Below are the code and all the weights of a small trained network. Each question names an input and a target symbol and asks about switching units off, where a switched-off unit gives its printed mean instead of its output.

import numpy as np


def w(rows, s, z=0):
    codes = np.array(rows[::2]) - 128.0
    scale = np.full(codes.shape[1], s)
    scale[-1] = z or s
    return codes * scale


def f(y):
    return y / 2 * (1 + np.tanh(0.7978845608 * (y + 0.044715 * y**3)))


def softmax(a):
    e = np.exp(a - a.max(-1, keepdims=True))
    return e / e.sum(-1, keepdims=True)


def log_softmax(a):
    a = a - a.max(-1, keepdims=True)
    return a - np.log(np.exp(a).sum(-1, keepdims=True))


def net(x, mask):
    ids = ['Γαβλμξτψ'.index(c) for c in x.split()]
    T = len(ids)
    res = E[ids] + P[:T]
    q, k, v = (res @ M[0].T for M in (Q, K, V))
    z = softmax(np.where(np.tri(T) > 0, q @ k.T / 2**0.5, -1e9)) @ v
    res = res + np.where(mask[0], z, O[0][:, -1]) @ O[0][:, :-1]
    y = f(res @ A[0][:, :-1].T + A[0][:, -1])
    res = res + np.where(mask[1:9], y, B[0][:, -1]) @ B[0][:, :-1]
    return log_softmax(res[-1] @ U[:, :-1].T + U[:, -1])


Q, K, V, O, A, B = {}, {}, {}, {}, {}, {}
E = w([
[156,85,99,73,125,192,203,143],'Γ',
[121,95,123,84,181,155,157,54],'α',
[97,136,101,126,104,127,217,106],'β',
[158,7,130,143,109,114,139,107],'λ',
[135,74,62,177,170,121,150,169],'μ',
[212,129,115,140,137,138,107,94],'ξ',
[87,110,68,176,156,99,93,42],'τ',
[107,144,153,160,58,184,92,137],'ψ',
],0.014)
P = w([
[107,3,116,33,234,251,45,165],'0',
[160,16,100,111,113,172,127,129],'1',
[176,37,86,161,62,142,162,112],'2',
[166,76,97,201,76,122,172,75],'3',
[159,123,110,219,57,114,164,58],'4',
[148,144,104,226,76,110,179,26],'5',
[142,198,104,253,123,119,162,15],'6',
],0.0044)
Q[0] = w([
[62,254,200,58,166,17,106,201],'head 1',
[84,129,77,182,81,125,212,38],'head 1',
],0.0071)
K[0] = w([
[164,90,132,22,150,146,254,148],'head 1',
[127,155,142,169,67,148,86,170],'head 1',
],0.0089)
V[0] = w([
[255,147,218,128,111,180,122,227],'head 1',
[47,165,164,115,58,196,150,163],'head 1',
],0.0084)
O[0] = w([
[254,120,244,144,182,122,166,198,3],'head 1',
[140,111,201,225,111,247,114,121,208],'head 1',
],0.0091,0.0019)
A[0] = w([
[93,93,98,43,170,116,78,131,1],'neuron 1',
[109,128,102,75,79,38,166,142,81],'neuron 2',
[130,49,123,125,117,152,140,141,103],'neuron 3',
[165,112,135,167,106,105,148,148,97],'neuron 4',
[93,163,107,168,113,104,94,108,125],'neuron 5',
[153,125,166,132,114,145,109,252,180],'neuron 6',
[154,131,147,102,146,166,145,173,60],'neuron 7',
[113,132,102,83,79,82,133,131,53],'neuron 8',
],0.011,0.0028)
B[0] = w([
[128,236,225,187,158,171,218,139,253],'neuron 1',
[186,142,213,161,175,90,23,216,237],'neuron 2',
[71,128,152,145,143,191,145,125,210],'neuron 3',
[211,254,105,186,90,168,219,101,172],'neuron 4',
[226,95,155,53,105,244,128,187,219],'neuron 5',
[85,246,68,113,156,99,65,171,212],'neuron 6',
[152,127,95,46,116,180,84,204,152],'neuron 7',
[99,157,185,150,157,142,50,155,207],'neuron 8',
],0.0059,0.0051)
U = w([
[90,170,122,132,142,137,32,154,140],'Γ',
[116,2,238,96,169,134,118,126,113],'α',
[144,102,81,42,130,202,176,182,4],'β',
[93,179,135,124,121,144,243,91,146],'λ',
[234,148,138,73,146,55,139,137,202],'μ',
[60,48,2,95,56,154,109,72,204],'ξ',
[156,104,142,200,94,191,137,98,32],'τ',
[81,91,61,186,202,85,157,195,146],'ψ',
],0.006,0.004)

Each question gives the input, a string of symbols that net reads in full, and the target symbol t.
The units are the heads (2 rows each of Q, K, V and O) and the neurons (one row each of A and B). Each row of codes is followed by its name. A weight is (code - 128) times the scale printed after its matrix; where a second scale follows, it is the last column's (O, A, B and U).
mask holds one flag per unit, heads first, then neurons. A switched-off unit (its flag False) gives its mean, the last column of its rows in O or B, instead of its output. The means were averaged over made-up inputs and are rounded, as every weight is.
A unit's drop is (log p(t) with every unit on - log p(t) with that unit switched off) / (log p(t) with every unit on - log p(t) with every unit switched off).
The circuit of an input: a set's keep is (log p(t) with only the set's units on - log p(t) with every unit switched off) / (log p(t) with every unit on - log p(t) with every unit switched off). Starting from all 9 units, units are removed one at a time, each time the one whose removal leaves the highest keep (on an exact tie, the one counted first), for as long as the keep stays at least 0.8.
units of the circuit, in order: the units of the circuit, biggest drop first
unit that matters most: the unit with the biggest drop
top k neurons: the k neurons with the biggest drops, biggest first
drop when u is switched off: that unit's drop, to one decimal
input α β Γ β, target ξ: units of the circuit, in order : head 1; neuron 1
input α Γ α β, target ξ: units of the circuit, in order : neuron 1; head 1
input α τ ξ, target Γ: units of the circuit, in order : head 1; neuron 2; neuron 8
input μ Γ β β Γ, target ξ: unit that matters most : neuron 1
input α τ ξ ψ λ μ μ, target ξ: top 3 neurons : neuron 1; neuron 2; neuron 8
input ψ ψ ψ λ, target τ: units of the circuit, in order : head 1; neuron 4
input τ τ Γ, target Γ: units of the circuit, in order : head 1; neuron 2; neuron 8
input ξ μ β, target μ: units of the circuit, in order : head 1; neuron 2
input ξ ξ μ, target μ: top 2 neurons : neuron 2; neuron 4
input ψ τ α, target ξ: units of the circuit, in order : neuron 2; head 1; neuron 1
input τ τ β, target Γ: units of the circuit, in order : head 1; neuron 2; neuron 8
input ξ α τ ψ ξ μ α, target ξ: units of the circuit, in order : neuron 1; neuron 2
input λ Γ β ξ λ, target μ: top 2 neurons : neuron 2; neuron 4
input β Γ ξ τ Γ Γ ψ, target ξ: top 4 neurons : neuron 1; neuron 2; neuron 8; neuron 4
input ψ Γ τ μ β τ μ, target ξ: units of the circuit, in order : head 1
input ψ α α τ, target ξ: units of the circuit, in order : neuron 1; neuron 2
input τ β μ, target Γ: top 3 neurons : neuron 2; neuron 8; neuron 1
input ξ α α Γ ξ α, target μ: top 2 neurons : neuron 3; neuron 2
input α Γ λ ξ ξ Γ, target μ: drop when neuron 2 is switched off : 0.2
input α τ τ ξ μ, target Γ: drop when neuron 6 is switched off : -0.1
input ξ τ λ, target Γ: drop when head 1 is switched off : 1.5
input β λ Γ λ ξ ξ α, target μ: top neuron : neuron 3
